Below is a small trained network, with its code and all its weights. Each question gives an input and a class and asks what happens when units are switched off, that is, made to give their printed mean instead of their output.

import numpy as np


def w(rows, s, z=0):
    codes = np.array(rows[::2]) - 128.0
    scale = np.full(codes.shape[1], s)
    scale[-1] = z or s
    return codes * scale


def f(y):
    return y / 2 * (1 + np.tanh(0.7978845608 * (y + 0.044715 * y**3)))


def log_softmax(a):
    a = a - a.max(-1, keepdims=True)
    return a - np.log(np.exp(a).sum(-1, keepdims=True))


def net(x, mask):
    res = np.array(x, float).reshape(1, 5) / 4 @ E
    y = f(res @ A[0][:, :-1].T + A[0][:, -1])
    res = res + np.where(mask, y, B[0][:, -1]) @ B[0][:, :-1]
    return log_softmax(res[-1] @ U[:, :-1].T + U[:, -1])


A, B = {}, {}
E = w([
[143,97,75,176,96,120,103,185,127,93,171,151],'x0',
[140,139,98,249,130,81,123,79,191,184,66,188],'x1',
[198,186,212,115,93,42,120,164,219,75,172,145],'x2',
[125,149,159,120,196,43,53,81,36,59,125,190],'x3',
[215,119,163,213,92,190,149,65,86,113,173,68],'x4',
],0.011)
A[0] = w([
[93,173,150,93,112,124,159,89,126,161,127,138,157],'n1',
[131,160,92,180,94,109,168,111,174,196,99,157,126],'n2',
[100,202,107,125,112,89,166,79,161,79,157,91,100],'n3',
[181,149,181,180,90,173,146,74,72,106,181,108,80],'n4',
[129,115,120,167,123,89,133,94,186,194,106,183,117],'n5',
[106,80,50,133,140,175,110,132,51,160,106,128,169],'n6',
[181,188,121,124,95,79,145,151,131,136,124,131,152],'n7',
[203,125,167,179,130,165,114,74,95,103,145,79,63],'n8',
[161,114,133,124,167,62,118,71,59,104,155,178,64],'n9',
[54,152,35,61,178,109,100,166,207,162,126,163,32],'n10',
[89,151,153,173,150,81,104,86,70,72,122,188,67],'n11',
[71,89,4,135,214,182,121,83,75,170,113,95,177],'n12',
[155,145,118,211,131,152,136,57,154,81,85,133,66],'n13',
[131,140,213,140,93,123,167,147,226,106,163,116,147],'n14',
[80,110,124,64,148,107,119,218,156,172,100,180,44],'n15',
[123,116,102,101,37,170,233,160,255,211,144,78,54],'n16',
[184,143,219,135,116,59,86,190,138,161,180,94,132],'n17',
[220,209,165,154,136,77,95,140,180,133,160,137,175],'n18',
[115,119,148,71,114,155,197,201,115,118,170,60,112],'n19',
[153,145,110,181,157,118,110,80,165,162,119,199,110],'n20',
[193,132,145,99,144,104,117,131,210,69,138,128,153],'n21',
[135,130,127,210,153,100,77,65,167,197,109,178,135],'n22',
[150,168,163,147,200,61,49,66,25,71,167,204,82],'n23',
[160,208,199,132,81,74,116,164,152,128,180,143,144],'n24',
[156,103,148,173,93,168,171,59,156,125,194,61,60],'n25',
[84,127,136,116,181,100,130,166,154,157,147,151,39],'n26',
[219,101,190,66,120,101,124,150,162,119,132,139,154],'n27',
[154,132,96,143,102,201,161,192,174,221,141,137,25],'n28',
[110,126,147,75,136,124,81,125,57,76,175,98,114],'n29',
[147,121,82,122,91,152,159,143,155,94,101,138,50],'n30',
[101,85,183,67,141,166,71,138,103,98,204,89,124],'n31',
[142,55,89,167,151,205,110,76,51,152,129,121,130],'n32',
[48,166,90,64,93,107,81,130,205,120,83,147,6],'n33',
[211,151,144,181,147,149,92,114,110,141,182,92,65],'n34',
[163,127,138,60,118,130,131,161,88,129,142,97,104],'n35',
[90,154,137,104,147,158,163,156,111,74,186,65,81],'n36',
],0.0087,0.0025)
B[0] = w([
[134,137,117,150,147,129,130,120,129,128,124,134,155],'n1',
[143,186,98,118,102,124,161,128,49,112,193,178,196],'n2',
[139,113,122,125,155,154,86,107,148,79,121,136,151],'n3',
[178,116,139,40,163,68,67,212,162,217,89,90,216],'n4',
[192,171,71,80,148,123,161,129,65,100,188,145,198],'n5',
[74,102,141,161,181,167,176,141,135,110,129,145,202],'n6',
[116,120,126,104,161,171,148,113,154,108,136,153,170],'n7',
[147,92,114,75,159,60,91,185,172,205,103,100,207],'n8',
[99,92,146,158,19,75,114,78,94,96,121,62,192],'n9',
[157,90,135,78,156,71,35,174,157,162,105,93,215],'n10',
[110,142,164,146,66,110,153,97,64,106,83,77,196],'n11',
[83,97,196,160,215,203,176,128,192,73,96,196,235],'n12',
[182,169,93,85,115,118,113,144,119,158,157,160,185],'n13',
[84,97,166,208,173,149,146,121,156,108,117,151,203],'n14',
[161,91,120,96,132,83,35,188,141,191,99,103,201],'n15',
[116,111,176,198,2,113,127,23,81,48,102,49,248],'n16',
[91,98,141,121,150,170,151,139,166,136,111,170,208],'n17',
[98,118,130,144,184,172,171,144,168,113,122,150,227],'n18',
[183,212,89,74,101,145,173,80,77,88,171,140,203],'n19',
[184,190,89,92,117,148,142,143,102,113,175,166,194],'n20',
[94,123,118,138,174,147,199,122,197,108,121,150,197],'n21',
[149,216,53,85,133,147,181,177,79,102,174,153,218],'n22',
[108,77,145,212,52,95,145,32,118,99,136,60,252],'n23',
[82,88,170,172,170,170,158,161,192,134,108,160,220],'n24',
[167,112,145,86,115,79,72,170,150,180,47,100,208],'n25',
[136,127,124,107,141,107,94,134,143,146,117,108,160],'n26',
[119,122,136,113,179,173,168,130,173,89,134,166,196],'n27',
[128,98,140,178,104,118,98,55,99,98,123,92,198],'n28',
[159,174,113,138,94,127,121,109,92,94,164,152,189],'n29',
[128,147,108,132,111,126,133,108,134,139,117,94,142],'n30',
[175,196,64,80,120,140,160,162,49,132,196,215,196],'n31',
[102,115,164,126,207,131,150,157,192,114,84,150,213],'n32',
[178,104,126,85,109,91,83,152,177,164,87,142,193],'n33',
[140,103,102,122,149,103,88,140,151,161,107,129,189],'n34',
[142,168,102,132,120,149,125,166,80,130,175,134,171],'n35',
[176,176,113,117,130,137,152,156,66,120,161,122,180],'n36',
],0.008,0.015)
U = w([
[32,60,184,157,235,217,178,143,176,109,108,175,212],'0',
[101,72,170,172,2,100,130,43,100,95,118,45,154],'1',
[187,216,65,96,123,144,156,162,63,122,212,176,140],'2',
[165,49,147,80,165,35,33,213,168,225,78,88,5],'3',
],0.0097,0.0015)

Each question gives the input, the list of numbers given to net, and the class t.
The units are the neurons (one row each of A and B). Each row of codes is followed by its name. A weight is (code - 128) times the scale printed after its matrix; where a second scale follows, it is the last column's (A, B and U).
mask holds one flag per neuron, in row order. A switched-off neuron (its flag False) gives its mean, the last column of its row in B, instead of its output. The means were averaged over made-up inputs and are rounded, as every weight is.
A unit's drop is (log p(t) with every unit on - log p(t) with that unit switched off) / (log p(t) with every unit on - log p(t) with every unit switched off).
The circuit of an input: a set's keep is (log p(t) with only the set's units on - log p(t) with every unit switched off) / (log p(t) with every unit on - log p(t) with every unit switched off). Starting from the 12 units with the biggest drops (on a tie, the unit counted first), units are removed one at a time, each time the one whose removal leaves the highest keep (on an exact tie, the one counted first), for as long as the keep stays at least 0.8.
units of the circuit, in order: the units of the circuit, biggest drop first
most important unit: the unit with the biggest drop
top k neurons: the k neurons with the biggest drops, biggest first
drop of u: that unit's drop, to one decimal
input [0,0,3,7,8], class 3: most important unit => n4
input [5,-5,-4,5,-3], class 1: top 3 neurons => (n23 n22 n9)
input [-4,5,5,7,8], class 3: top 3 neurons => (n4 n8 n16)
input [3,-4,7,-3,7], class 0: top 2 neurons => (n14 n24)
input [8,1,7,7,3], class 0: top 2 neurons => (n18 n24)
input [-4,-7,4,4,-7], class 2: top 4 neurons => (n31 n29 n4 n19)
input [-8,4,7,-4,7], class 0: top 3 neurons => (n14 n18 n24)
input [4,-5,-5,6,1], class 1: top 2 neurons => (n23 n9)
input [6,7,-6,-2,1], class 2: top 2 neurons => (n22 n2)
input [0,-1,8,4,-8], class 0: top 2 neurons => (n24 n21)
input [-4,-4,6,6,5], class 0: top 2 neurons => (n16 n24)
input [-5,7,7,7,2], class 0: top 4 neurons => (n18 n24 n16 n17)
input [2,-7,-6,-4,2], class 2: top 3 neurons => (n19 n31 n36)
input [3,2,-5,3,-6], class 3: top 2 neurons => (n10 n15)
input [-8,7,-4,-5,-6], class 2: units of the circuit, in order => (n2)
input [-1,0,7,-8,-2], class 1: top 4 neurons => (n16 n12 n28 n32)
input [3,3,7,-8,1], class 1: top 3 neurons => (n16 n12 n28)
input [-7,-2,-3,-8,-6], class 1: drop of n3 => 0.0
input [-1,-8,7,0,-8], class 2: drop of n8 => 0.5
input [2,-7,7,-6,-4], class 0: most important unit => n14
input [-7,-7,1,-3,6], class 2: drop of n31 => 0.4
input [1,6,-6,3,7], class 3: drop of n4 => 0.9
